Below are the code and all the weights of a small trained network. Each question names an input and a target symbol and asks about switching units off, where a switched-off unit gives its printed mean instead of its output.

import numpy as np


def w(rows, s, z=0):
    codes = np.array(rows[::2]) - 128.0
    scale = np.full(codes.shape[1], s)
    scale[-1] = z or s
    return codes * scale


def norm(h):
    return h / np.sqrt((h * h).mean(-1, keepdims=True) + 1e-5)


def f(y):
    return np.maximum(y, 0)


def softmax(a):
    e = np.exp(a - a.max(-1, keepdims=True))
    return e / e.sum(-1, keepdims=True)


def log_softmax(a):
    a = a - a.max(-1, keepdims=True)
    return a - np.log(np.exp(a).sum(-1, keepdims=True))


def net(x, mask):
    ids = ['ΓΔΛΞΠΣΨαβεζηθμφω'.index(c) for c in x.split()]
    T = len(ids)
    res = E[ids] + P[:T]
    u = 0
    for l in range(2):
        r = norm(res)
        for j in range(2):
            rows = slice(4 * j, 4 * j + 4)
            q, k, v = (r @ M[l][rows].T for M in (Q, K, V))
            z = softmax(np.where(np.tri(T) > 0, q @ k.T / 4**0.5, -1e9)) @ v
            o = O[l][rows]
            res = res + np.where(mask[u + j], z, o[:, -1]) @ o[:, :-1]
        u += 2
        y = f(norm(res) @ A[l][:, :-1].T + A[l][:, -1])
        res = res + np.where(mask[u : u + 16], y, B[l][:, -1]) @ B[l][:, :-1]
        u += 16
    return log_softmax(norm(res)[-1] @ U[:, :-1].T + U[:, -1])


Q, K, V, O, A, B = {}, {}, {}, {}, {}, {}
E = w([
[121,182,126],'Γ',
[139,193,130],'Δ',
[136,191,127],'Λ',
[109,181,128],'Ξ',
[109,178,126],'Π',
[96,165,124],'Σ',
[229,121,125],'Ψ',
[100,167,126],'α',
[165,104,140],'β',
[79,134,117],'ε',
[82,94,121],'ζ',
[92,158,125],'η',
[101,173,127],'θ',
[212,74,5],'μ',
[121,85,140],'φ',
[108,84,142],'ω',
],0.018)
P = w([
[131,159,254],'0',
[117,129,199],'1',
[117,130,176],'2',
[115,136,160],'3',
[118,144,149],'4',
[125,151,140],'5',
[131,157,130],'6',
[135,163,129],'7',
],0.0087)
Q[0] = w([
[190,119,154],'0.h0',
[155,251,84],'0.h0',
[88,156,180],'0.h0',
[147,100,146],'0.h0',
[138,140,96],'0.h1',
[91,147,123],'0.h1',
[134,71,165],'0.h1',
[64,115,76],'0.h1',
],0.013)
K[0] = w([
[185,102,253],'0.h0',
[230,161,37],'0.h0',
[81,154,126],'0.h0',
[183,84,116],'0.h0',
[157,135,88],'0.h1',
[40,146,69],'0.h1',
[140,89,212],'0.h1',
[45,28,133],'0.h1',
],0.0071)
V[0] = w([
[25,79,172],'0.h0',
[254,13,187],'0.h0',
[138,27,37],'0.h0',
[182,190,131],'0.h0',
[36,90,251],'0.h1',
[115,8,146],'0.h1',
[22,163,132],'0.h1',
[249,119,28],'0.h1',
],0.0048)
O[0] = w([
[177,142,214,159],'0.h0',
[148,237,87,101],'0.h0',
[150,48,98,1],'0.h0',
[69,152,124,151],'0.h0',
[123,205,131,240],'0.h1',
[106,254,108,89],'0.h1',
[249,162,105,174],'0.h1',
[60,35,143,6],'0.h1',
],0.005,0.0038)
A[0] = w([
[61,170,2,88],'0.n0',
[176,81,152,98],'0.n1',
[88,79,156,84],'0.n2',
[123,78,201,88],'0.n3',
[198,26,2,162],'0.n4',
[249,192,97,179],'0.n5',
[227,209,175,194],'0.n6',
[119,134,139,47],'0.n7',
[92,219,90,154],'0.n8',
[135,190,248,4],'0.n9',
[151,191,87,130],'0.n10',
[68,107,146,159],'0.n11',
[24,149,129,50],'0.n12',
[106,135,179,147],'0.n13',
[105,216,130,60],'0.n14',
[165,181,99,121],'0.n15',
],0.0068,0.0022)
B[0] = w([
[192,117,192,140],'0.n0',
[87,194,108,139],'0.n1',
[50,109,69,130],'0.n2',
[116,140,215,139],'0.n3',
[28,61,228,143],'0.n4',
[4,91,144,206],'0.n5',
[68,50,141,254],'0.n6',
[77,148,119,128],'0.n7',
[71,71,138,189],'0.n8',
[132,28,153,215],'0.n9',
[111,66,204,167],'0.n10',
[104,170,161,135],'0.n11',
[122,150,189,142],'0.n12',
[87,92,175,163],'0.n13',
[64,16,121,186],'0.n14',
[112,29,172,165],'0.n15',
],0.0044,0.0089)
Q[1] = w([
[67,200,17],'1.h0',
[45,57,182],'1.h0',
[58,53,117],'1.h0',
[124,255,45],'1.h0',
[102,74,178],'1.h1',
[218,96,148],'1.h1',
[154,209,109],'1.h1',
[112,105,166],'1.h1',
],0.0098)
K[1] = w([
[149,249,152],'1.h0',
[141,87,91],'1.h0',
[195,103,98],'1.h0',
[113,245,184],'1.h0',
[147,78,127],'1.h1',
[151,177,194],'1.h1',
[61,100,122],'1.h1',
[133,90,130],'1.h1',
],0.016)
V[1] = w([
[51,58,53],'1.h0',
[177,128,192],'1.h0',
[116,119,254],'1.h0',
[241,87,181],'1.h0',
[60,218,218],'1.h1',
[51,251,170],'1.h1',
[68,126,250],'1.h1',
[82,144,169],'1.h1',
],0.0079)
O[1] = w([
[136,102,108,157],'1.h0',
[18,186,210,149],'1.h0',
[35,168,198,221],'1.h0',
[111,214,88,140],'1.h0',
[32,174,42,186],'1.h1',
[26,245,66,138],'1.h1',
[3,252,128,252],'1.h1',
[25,239,123,174],'1.h1',
],0.0045,0.012)
A[1] = w([
[155,223,106,237],'1.n0',
[250,123,94,223],'1.n1',
[77,195,78,145],'1.n2',
[154,161,175,147],'1.n3',
[131,149,162,116],'1.n4',
[219,94,129,192],'1.n5',
[217,76,104,254],'1.n6',
[77,57,192,179],'1.n7',
[140,197,154,124],'1.n8',
[158,176,175,132],'1.n9',
[154,134,170,115],'1.n10',
[120,105,48,193],'1.n11',
[225,164,56,155],'1.n12',
[237,86,143,103],'1.n13',
[142,88,71,7],'1.n14',
[127,131,167,10],'1.n15',
],0.014,0.0039)
B[1] = w([
[206,158,208,158],'1.n0',
[42,202,66,130],'1.n1',
[183,108,192,230],'1.n2',
[152,143,106,139],'1.n3',
[124,113,151,153],'1.n4',
[99,122,178,134],'1.n5',
[120,152,214,137],'1.n6',
[165,129,42,254],'1.n7',
[192,131,122,162],'1.n8',
[157,153,84,137],'1.n9',
[114,115,139,130],'1.n10',
[175,100,183,133],'1.n11',
[21,157,6,129],'1.n12',
[104,139,170,133],'1.n13',
[147,122,112,130],'1.n14',
[110,105,134,129],'1.n15',
],0.012,0.011)
U = w([
[139,131,112,131],'Γ',
[130,135,131,38],'Δ',
[158,124,115,203],'Λ',
[146,137,111,136],'Ξ',
[116,184,191,253],'Π',
[135,133,113,113],'Σ',
[133,130,125,72],'Ψ',
[131,132,134,34],'α',
[128,134,132,31],'β',
[163,65,179,183],'ε',
[8,74,131,43],'ζ',
[152,125,118,172],'η',
[136,133,113,120],'θ',
[136,136,115,119],'μ',
[135,132,126,68],'φ',
[132,133,130,41],'ω',
],0.016,0.0053)

Each question gives the input, a string of symbols that net reads in full, and the target symbol t.
The units are the heads (4 rows each of Q, K, V and O) and the neurons (one row each of A and B). Each row of codes is followed by its name. A weight is (code - 128) times the scale printed after its matrix; where a second scale follows, it is the last column's (O, A, B and U).
mask holds one flag per unit, layer by layer, with each layer's heads first. A switched-off unit (its flag False) gives its mean, the last column of its rows in O or B, instead of its output. The means were averaged over made-up inputs and are rounded, as every weight is.
A unit's drop is (log p(t) with every unit on - log p(t) with that unit switched off) / (log p(t) with every unit on - log p(t) with every unit switched off).
The circuit of an input: a set's keep is (log p(t) with only the set's units on - log p(t) with every unit switched off) / (log p(t) with every unit on - log p(t) with every unit switched off). Starting from the 12 units with the biggest drops (on a tie, the unit counted first), units are removed one at a time, each time the one whose removal leaves the highest keep (on an exact tie, the one counted first), for as long as the keep stays at least 0.8.
units of the circuit, in order: the units of the circuit, biggest drop first
unit that matters most: the unit with the biggest drop
k most important neurons: the k neurons with the biggest drops, biggest first
top k neurons in layer l: the k neurons of layer l with the biggest drops, biggest first
which heads matter: for each layer, one digit per head in row order, 1 if its drop is at least 0.15 and else 0, layers parted by /
drop of u: that unit's drop, to one decimal
input ζ Γ Γ Λ Γ θ θ, target ζ: which heads matter : 01 / 10
input ζ φ ζ ζ μ η, target ε: which heads matter : 10 / 11
input Ψ β φ Λ ζ μ θ, target ε: most important neuron : (0.n6)
input φ β Π φ μ ω μ, target ζ: which heads matter : 10 / 11
input β Σ μ, target ε: 2 most important neurons : (1.n11; 1.n6)
input θ β Λ ω, target Π: units of the circuit, in order : (0.n5; 0.n14; 0.n6)
input Ξ Δ Δ Π η Ξ, target ζ: top 2 neurons in layer 0 : (0.n14; 0.n8)
input Δ Ξ η β Π β, target ζ: which heads matter : 11 / 00
input φ Γ Ξ η β Γ Λ β, target ζ: units of the circuit, in order : (0.h1; 1.n0)
input α μ Λ Σ, target ε: 2 most important neurons : (0.n6; 0.n4)
input Γ Ξ φ ζ, target Π: which heads matter : 00 / 00
input μ β Ψ, target ε: 3 most important neurons : (0.n4; 0.n6; 1.n6)
input φ β Ψ Ψ, target ζ: 2 most important neurons : (0.n5; 0.n6)
input ζ Π α α η Π α, target ζ: unit that matters most : 0.h1
input β Ψ Λ Π μ ζ, target ε: which heads matter : 11 / 11
input ζ ε β μ Π ε, target ε: top 3 neurons in layer 1 : (1.n6; 1.n5; 1.n13)
input Γ Γ β η ζ μ, target ε: 2 most important neurons : (1.n11; 1.n7)
input μ Σ Ψ, target ε: 3 most important neurons : (0.n4; 1.n6; 1.n7)
input Σ ε Γ μ η, target ε: which heads matter : 00 / 11
input ε ζ η μ Δ, target ε: which heads matter : 00 / 11
input β Ψ β Ψ Σ Ξ μ μ, target ζ: which heads matter : 10 / 11
input Π α β μ β, target ε: unit that matters most : 0.h0
input Γ Ξ Λ α α Γ, target ζ: top 2 neurons in layer 0 : (0.n14; 0.n8)
input Ψ Δ Ψ Ψ ζ β Ψ, target ζ: 2 most important neurons : (0.n4; 0.n5)
input β ε φ φ Ψ Ψ μ Γ, target ε: top 2 neurons in layer 1 : (1.n6; 1.n5)
input μ Σ ζ, target ε: top 3 neurons in layer 1 : (1.n6; 1.n5; 1.n13)
input Ξ η Ψ θ ζ, target Π: unit that matters most : 0.n6
input Λ μ Δ, target ε: drop of 1.h0 : 0.3
input Ψ β Ψ μ β, target ε: drop of 1.n6 : 0.6
input Ψ Ψ θ θ Σ ω Γ Γ, target ζ: drop of 0.n4 : -0.1
